Here is a tiny trained network, its code and every weight. The questions are about switching its units off for an input and a class, where a switched-off unit gives its printed mean instead of its output.

import numpy as np


def w(rows, s, z=0):
    codes = np.array(rows[::2]) - 128.0
    scale = np.full(codes.shape[1], s)
    scale[-1] = z or s
    return codes * scale


def norm(h):
    return h / np.sqrt((h * h).mean(-1, keepdims=True) + 1e-5)


def f(y):
    return np.maximum(y, 0)


def log_softmax(a):
    a = a - a.max(-1, keepdims=True)
    return a - np.log(np.exp(a).sum(-1, keepdims=True))


def net(x, mask):
    res = np.array(x, float).reshape(1, 5) / 4 @ E
    u = 0
    for l in range(4):
        y = f(norm(res) @ A[l][:, :-1].T + A[l][:, -1])
        res = res + np.where(mask[u : u + 9], y, B[l][:, -1]) @ B[l][:, :-1]
        u += 9
    return log_softmax(norm(res)[-1] @ U[:, :-1].T + U[:, -1])


A, B = {}, {}
E = w([
[156,8,97],'x0',
[254,130,198],'x1',
[209,95,37],'x2',
[128,127,127],'x3',
[126,128,127],'x4',
],0.0081)
A[0] = w([
[155,26,181,47],'0.n1',
[63,13,226,40],'0.n2',
[149,109,19,4],'0.n3',
[139,20,29,71],'0.n4',
[203,222,155,106],'0.n5',
[170,77,86,76],'0.n6',
[151,121,152,161],'0.n7',
[147,125,168,59],'0.n8',
[133,187,134,67],'0.n9',
],0.011,0.0024)
B[0] = w([
[160,212,85,193],'0.n1',
[180,169,29,204],'0.n2',
[103,61,190,196],'0.n3',
[141,16,205,253],'0.n4',
[102,66,130,211],'0.n5',
[184,92,173,189],'0.n6',
[207,207,80,163],'0.n7',
[164,163,254,151],'0.n8',
[120,63,135,162],'0.n9',
],0.0055,0.006)
A[1] = w([
[126,211,80,86],'1.n1',
[220,148,110,91],'1.n2',
[55,5,113,2],'1.n3',
[72,146,114,179],'1.n4',
[151,171,204,38],'1.n5',
[113,169,133,171],'1.n6',
[115,155,216,81],'1.n7',
[201,117,137,126],'1.n8',
[133,97,145,140],'1.n9',
],0.011,0.0018)
B[1] = w([
[116,68,113,170],'1.n1',
[136,243,183,211],'1.n2',
[197,79,159,254],'1.n3',
[79,179,2,190],'1.n4',
[146,89,149,195],'1.n5',
[192,94,125,169],'1.n6',
[80,59,166,193],'1.n7',
[122,169,143,217],'1.n8',
[127,194,162,171],'1.n9',
],0.008,0.0054)
A[2] = w([
[162,149,87,181],'2.n1',
[122,154,219,130],'2.n2',
[169,112,146,68],'2.n3',
[209,180,124,78],'2.n4',
[210,125,92,93],'2.n5',
[154,85,84,72],'2.n6',
[6,151,132,5],'2.n7',
[199,80,151,98],'2.n8',
[201,16,124,122],'2.n9',
],0.014,0.0026)
B[2] = w([
[74,62,91,155],'2.n1',
[183,123,141,200],'2.n2',
[144,110,97,172],'2.n3',
[1,132,105,187],'2.n4',
[167,102,103,180],'2.n5',
[160,112,227,168],'2.n6',
[129,154,112,185],'2.n7',
[115,215,86,223],'2.n8',
[172,156,114,254],'2.n9',
],0.0094,0.0088)
A[3] = w([
[251,160,109,124],'3.n1',
[87,184,144,106],'3.n2',
[163,200,98,148],'3.n3',
[211,170,121,55],'3.n4',
[119,87,139,5],'3.n5',
[160,146,219,30],'3.n6',
[77,60,144,58],'3.n7',
[110,176,123,98],'3.n8',
[133,133,59,193],'3.n9',
],0.012,0.0024)
B[3] = w([
[33,83,89,254],'3.n1',
[134,171,206,165],'3.n2',
[29,112,130,189],'3.n3',
[40,177,72,204],'3.n4',
[62,169,107,132],'3.n5',
[163,74,183,177],'3.n6',
[83,198,1,139],'3.n7',
[118,168,168,155],'3.n8',
[182,130,112,178],'3.n9',
],0.0074,0.0088)
U = w([
[36,251,164,16],'0',
[105,153,62,118],'1',
[198,105,209,253],'2',
],0.015,0.0024)

Each question gives the input, the list of numbers given to net, and the class t.
The units are the neurons (one row each of A and B). Each row of codes is followed by its name. A weight is (code - 128) times the scale printed after its matrix; where a second scale follows, it is the last column's (A, B and U).
mask holds one flag per neuron, layer by layer. A switched-off neuron (its flag False) gives its mean, the last column of its row in B, instead of its output. The means were averaged over made-up inputs and are rounded, as every weight is.
A unit's drop is (log p(t) with every unit on - log p(t) with that unit switched off) / (log p(t) with every unit on - log p(t) with every unit switched off).
The circuit of an input: a set's keep is (log p(t) with only the set's units on - log p(t) with every unit switched off) / (log p(t) with every unit on - log p(t) with every unit switched off). Starting from the 12 units with the biggest drops (on a tie, the unit counted first), units are removed one at a time, each time the one whose removal leaves the highest keep (on an exact tie, the one counted first), for as long as the keep stays at least 0.8.
units of the circuit, in order: the units of the circuit, biggest drop first
most important unit: the unit with the biggest drop
top k neurons: the k neurons with the biggest drops, biggest first
top k neurons in layer l: the k neurons of layer l with the biggest drops, biggest first
drop of u: that unit's drop, to one decimal
input [8,-3,6,2,-1], class 2: units of the circuit, in order -> 0.n4, 2.n6
input [3,3,-5,7,-5], class 0: top 2 neurons -> 0.n2, 1.n2
input [1,-5,-4,-6,7], class 1: top neuron in layer 2 -> 2.n8
input [2,-7,8,5,-3], class 2: units of the circuit, in order -> 0.n4, 2.n6, 1.n3
input [-2,2,8,3,-4], class 0: top 2 neurons in layer 3 -> 3.n3, 3.n4
input [-4,1,-4,7,0], class 2: top 2 neurons in layer 2 -> 2.n4, 2.n2
input [-3,7,6,7,-8], class 0: units of the circuit, in order -> 1.n2, 2.n4
input [6,3,4,-7,8], class 1: top 2 neurons -> 2.n8, 0.n1
input [-8,-3,4,-1,0], class 1: top 3 neurons in layer 1 -> 1.n1, 1.n2, 1.n6
input [2,-3,4,7,7], class 2: top 2 neurons -> 0.n4, 0.n3
input [-4,6,6,-6,-5], class 0: drop of 1.n2 -> 0.2
input [-4,1,-7,-7,-5], class 2: drop of 2.n8 -> 0.2
input [7,-3,1,2,-7], class 2: drop of 0.n4 -> 0.9
input [-7,0,3,8,-5], class 1: most important unit -> 0.n4
